Below is a small trained network, with its code and all its weights. Each question gives an input and a class and asks what happens when units are switched off, that is, made to give their printed mean instead of their output.

import numpy as np


def w(rows, s, z=0):
    codes = np.array(rows[::2]) - 128.0
    scale = np.full(codes.shape[1], s)
    scale[-1] = z or s
    return codes * scale


def norm(h):
    return h / np.sqrt((h * h).mean(-1, keepdims=True) + 1e-5)


def f(y):
    return y / 2 * (1 + np.tanh(0.7978845608 * (y + 0.044715 * y**3)))


def log_softmax(a):
    a = a - a.max(-1, keepdims=True)
    return a - np.log(np.exp(a).sum(-1, keepdims=True))


def net(x, mask):
    res = np.array(x, float).reshape(1, 2) / 4 @ E
    u = 0
    for l in range(4):
        y = f(norm(res) @ A[l][:, :-1].T + A[l][:, -1])
        res = res + np.where(mask[u : u + 10], y, B[l][:, -1]) @ B[l][:, :-1]
        u += 10
    return log_softmax(norm(res)[-1] @ U[:, :-1].T + U[:, -1])


A, B = {}, {}
E = w([
[18,113,164],'x0',
[48,207,249],'x1',
],0.0021)
A[0] = w([
[126,126,137,51],'0.n0',
[108,129,253,98],'0.n1',
[117,97,150,86],'0.n2',
[89,124,45,245],'0.n3',
[135,106,156,12],'0.n4',
[206,59,114,143],'0.n5',
[8,94,220,69],'0.n6',
[61,31,11,60],'0.n7',
[173,183,115,107],'0.n8',
[131,184,151,196],'0.n9',
],0.0062,0.0011)
B[0] = w([
[165,146,87,115],'0.n0',
[77,154,222,198],'0.n1',
[164,64,100,123],'0.n2',
[63,119,226,179],'0.n3',
[193,165,119,109],'0.n4',
[93,192,147,209],'0.n5',
[164,203,60,252],'0.n6',
[101,62,27,229],'0.n7',
[252,116,223,145],'0.n8',
[126,31,108,154],'0.n9',
],0.0032,0.0031)
A[1] = w([
[91,123,129,102],'1.n0',
[222,115,112,132],'1.n1',
[136,76,2,248],'1.n2',
[225,180,134,90],'1.n3',
[220,134,140,2],'1.n4',
[208,144,103,107],'1.n5',
[104,121,146,239],'1.n6',
[157,150,172,144],'1.n7',
[170,94,147,146],'1.n8',
[105,184,121,162],'1.n9',
],0.0075,0.00095)
B[1] = w([
[135,183,60,131],'1.n0',
[81,183,39,175],'1.n1',
[2,104,142,254],'1.n2',
[174,169,150,173],'1.n3',
[196,220,73,154],'1.n4',
[78,161,129,163],'1.n5',
[116,117,85,140],'1.n6',
[208,85,149,145],'1.n7',
[102,120,82,135],'1.n8',
[190,129,52,153],'1.n9',
],0.0036,0.0048)
A[2] = w([
[33,151,219,136],'2.n0',
[79,207,121,136],'2.n1',
[100,79,53,32],'2.n2',
[94,101,68,171],'2.n3',
[68,171,70,245],'2.n4',
[100,78,178,128],'2.n5',
[142,155,74,160],'2.n6',
[196,91,138,225],'2.n7',
[49,147,178,145],'2.n8',
[158,175,253,107],'2.n9',
],0.005,0.0012)
B[2] = w([
[194,103,56,195],'2.n0',
[69,113,120,207],'2.n1',
[172,90,131,151],'2.n2',
[177,165,184,179],'2.n3',
[79,127,221,253],'2.n4',
[252,179,71,123],'2.n5',
[80,212,165,162],'2.n6',
[99,140,185,123],'2.n7',
[199,80,55,184],'2.n8',
[90,102,135,178],'2.n9',
],0.0035,0.0027)
A[3] = w([
[180,131,132,63],'3.n0',
[90,204,91,205],'3.n1',
[99,29,64,124],'3.n2',
[172,111,220,180],'3.n3',
[152,82,168,137],'3.n4',
[41,184,140,136],'3.n5',
[35,53,206,252],'3.n6',
[173,209,114,119],'3.n7',
[111,96,136,103],'3.n8',
[98,1,47,146],'3.n9',
],0.0063,0.0016)
B[3] = w([
[167,168,61,105],'3.n0',
[113,87,169,244],'3.n1',
[79,225,157,177],'3.n2',
[85,118,132,140],'3.n3',
[146,238,189,111],'3.n4',
[224,74,136,253],'3.n5',
[182,157,86,233],'3.n6',
[113,112,40,164],'3.n7',
[184,196,153,126],'3.n8',
[84,252,224,201],'3.n9',
],0.0046,0.0037)
U = w([
[212,224,49,157],'0',
[213,20,153,167],'1',
[204,200,239,153],'2',
[127,141,141,10],'3',
[2,238,176,153],'4',
[59,81,41,132],'5',
[127,141,141,13],'6',
],0.017,0.014)

Each question gives the input, the list of numbers given to net, and the class t.
The units are the neurons (one row each of A and B). Each row of codes is followed by its name. A weight is (code - 128) times the scale printed after its matrix; where a second scale follows, it is the last column's (A, B and U).
mask holds one flag per neuron, layer by layer. A switched-off neuron (its flag False) gives its mean, the last column of its row in B, instead of its output. The means were averaged over made-up inputs and are rounded, as every weight is.
A unit's drop is (log p(t) with every unit on - log p(t) with that unit switched off) / (log p(t) with every unit on - log p(t) with every unit switched off).
The circuit of an input: a set's keep is (log p(t) with only the set's units on - log p(t) with every unit switched off) / (log p(t) with every unit on - log p(t) with every unit switched off). Starting from the 12 units with the biggest drops (on a tie, the unit counted first), units are removed one at a time, each time the one whose removal leaves the highest keep (on an exact tie, the one counted first), for as long as the keep stays at least 0.8.
circuit, biggest first: the units of the circuit, biggest drop first
unit that matters most: the unit with the biggest drop
top k neurons: the k neurons with the biggest drops, biggest first
k most important neurons of layer l: the k neurons of layer l with the biggest drops, biggest first
input [-1,4], class 2: circuit, biggest first => (1.n2)
input [0,2], class 1: top 4 neurons => (1.n2; 0.n6; 3.n9; 0.n3)
input [6,0], class 1: top 2 neurons => (0.n6; 1.n2)
input [-2,5], class 2: top 4 neurons => (1.n7; 3.n4; 1.n1; 2.n9)
input [-2,4], class 2: top 4 neurons => (3.n4; 1.n1; 0.n1; 1.n2)
input [-3,1], class 0: top 2 neurons => (1.n2; 3.n7)
input [-6,-5], class 5: top 3 neurons => (1.n1; 3.n9; 1.n4)
input [-4,-4], class 5: 2 most important neurons of layer 3 => (3.n9; 3.n5)
input [-3,2], class 0: top 2 neurons => (3.n0; 3.n1)
input [-2,2], class 2: top 2 neurons => (0.n1; 3.n4)
input [-6,4], class 0: 4 most important neurons of layer 1 => (1.n2; 1.n4; 1.n1; 1.n8)
input [-4,-5], class 5: 3 most important neurons of layer 1 => (1.n1; 1.n4; 1.n3)
input [0,0], class 0: top 3 neurons => (3.n1; 3.n0; 0.n6)
input [-7,-6], class 5: top 3 neurons => (1.n1; 3.n9; 1.n4)
input [8,-6], class 4: circuit, biggest first => (3.n9)
input [-4,3], class 2: 4 most important neurons of layer 3 => (3.n4; 3.n6; 3.n5; 3.n2)
input [0,5], class 1: 2 most important neurons of layer 0 => (0.n6; 0.n7)
input [-1,6], class 1: 2 most important neurons of layer 3 => (3.n2; 3.n9)
input [-5,-5], class 5: top 2 neurons => (1.n1; 3.n9)
input [-6,2], class 0: unit that matters most => 3.n7
input [-5,4], class 2: top 3 neurons => (0.n7; 0.n6; 0.n1)
input [-3,3], class 2: 2 most important neurons of layer 3 => (3.n4; 3.n5)
input [5,0], class 1: 2 most important neurons of layer 1 => (1.n2; 1.n9)
input [-1,2], class 2: 2 most important neurons of layer 0 => (0.n1; 0.n7)
